Here is a tiny trained network, its code and every weight. The questions are about switching its units off for an input and a class, where a switched-off unit gives its printed mean instead of its output.

import numpy as np


def w(rows, s, z=0):
    codes = np.array(rows[::2]) - 128.0
    scale = np.full(codes.shape[1], s)
    scale[-1] = z or s
    return codes * scale


def f(y):
    return np.maximum(y, 0)


def log_softmax(a):
    a = a - a.max(-1, keepdims=True)
    return a - np.log(np.exp(a).sum(-1, keepdims=True))


def net(x, mask):
    res = np.array(x, float).reshape(1, 7) / 4 @ E
    y = f(res @ A[0][:, :-1].T + A[0][:, -1])
    res = res + np.where(mask, y, B[0][:, -1]) @ B[0][:, :-1]
    return log_softmax(res[-1] @ U[:, :-1].T + U[:, -1])


A, B = {}, {}
E = w([
[116,22,221],'x0',
[128,131,129],'x1',
[128,127,129],'x2',
[2,114,94],'x3',
[92,200,214],'x4',
[129,128,125],'x5',
[128,126,129],'x6',
],0.0086)
A[0] = w([
[103,153,205,111],'neuron 0',
[12,98,117,112],'neuron 1',
[39,103,110,13],'neuron 2',
[52,139,90,86],'neuron 3',
[175,39,70,131],'neuron 4',
[141,59,132,109],'neuron 5',
[115,34,199,81],'neuron 6',
[221,142,168,5],'neuron 7',
[116,51,184,8],'neuron 8',
[110,209,221,93],'neuron 9',
],0.011,0.0022)
B[0] = w([
[2,96,76,215],'neuron 0',
[197,120,208,250],'neuron 1',
[202,112,179,206],'neuron 2',
[212,153,193,205],'neuron 3',
[24,35,131,233],'neuron 4',
[85,160,91,192],'neuron 5',
[195,247,25,254],'neuron 6',
[198,80,217,219],'neuron 7',
[186,201,86,217],'neuron 8',
[20,74,98,251],'neuron 9',
],0.0076,0.0064)
U = w([
[186,103,248,78],'0',
[142,244,36,56],'1',
[32,52,114,128],'2',
[117,123,140,254],'3',
],0.012,0.0041)

Each question gives the input, the list of numbers given to net, and the class t.
The units are the neurons (one row each of A and B). Each row of codes is followed by its name. A weight is (code - 128) times the scale printed after its matrix; where a second scale follows, it is the last column's (A, B and U).
mask holds one flag per neuron, in row order. A switched-off neuron (its flag False) gives its mean, the last column of its row in B, instead of its output. The means were averaged over made-up inputs and are rounded, as every weight is.
A unit's drop is (log p(t) with every unit on - log p(t) with that unit switched off) / (log p(t) with every unit on - log p(t) with every unit switched off).
The circuit of an input: a set's keep is (log p(t) with only the set's units on - log p(t) with every unit switched off) / (log p(t) with every unit on - log p(t) with every unit switched off). Starting from all 10 units, units are removed one at a time, each time the one whose removal leaves the highest keep (on an exact tie, the one counted first), for as long as the keep stays at least 0.8.
circuit, biggest first: the units of the circuit, biggest drop first
unit that matters most: the unit with the biggest drop
k most important neurons: the k neurons with the biggest drops, biggest first
drop of u: that unit's drop, to one decimal
input [-4,7,-7,0,6,4,3], class 2: circuit, biggest first -> [neuron 6; neuron 9]
input [4,-1,3,1,8,-7,8], class 2: unit that matters most -> neuron 9
input [-5,-3,2,0,8,7,-1], class 2: circuit, biggest first -> [neuron 9; neuron 6]
input [6,2,5,0,8,1,-4], class 2: 2 most important neurons -> [neuron 9; neuron 0]
input [-4,2,-2,3,-7,2,-5], class 2: 3 most important neurons -> [neuron 4; neuron 6; neuron 8]
input [7,-3,5,1,7,-6,7], class 1: 3 most important neurons -> [neuron 6; neuron 8; neuron 4]
input [7,5,-1,-6,-7,8,2], class 3: circuit, biggest first -> [neuron 4; neuron 6; neuron 8]
input [8,-3,4,-7,1,-7,-2], class 1: 2 most important neurons -> [neuron 6; neuron 8]
input [-5,-4,1,-7,0,-3,8], class 0: 2 most important neurons -> [neuron 7; neuron 6]
input [-5,3,-6,-4,-7,6,8], class 2: 2 most important neurons -> [neuron 4; neuron 6]
input [4,-8,-1,8,-5,-8,8], class 0: 2 most important neurons -> [neuron 1; neuron 2]
input [6,7,8,-4,-7,2,0], class 2: 3 most important neurons -> [neuron 4; neuron 3; neuron 1]
input [-3,-5,-3,2,4,1,6], class 2: 2 most important neurons -> [neuron 6; neuron 8]
input [7,-3,-8,-6,-5,5,-2], class 1: 4 most important neurons -> [neuron 6; neuron 8; neuron 5; neuron 1]
input [-2,-5,6,-1,-8,0,-4], class 2: unit that matters most -> neuron 4
input [8,6,-3,7,1,-8,-6], class 1: 3 most important neurons -> [neuron 6; neuron 8; neuron 7]
input [8,-5,-4,-5,6,3,8], class 1: circuit, biggest first -> [neuron 6; neuron 8]
input [4,-2,-4,-4,6,8,-1], class 3: drop of neuron 4 -> 0.3
input [7,-6,0,6,5,-2,-8], class 1: drop of neuron 8 -> 0.3
input [8,3,4,8,-4,6,2], class 0: drop of neuron 1 -> 0.8
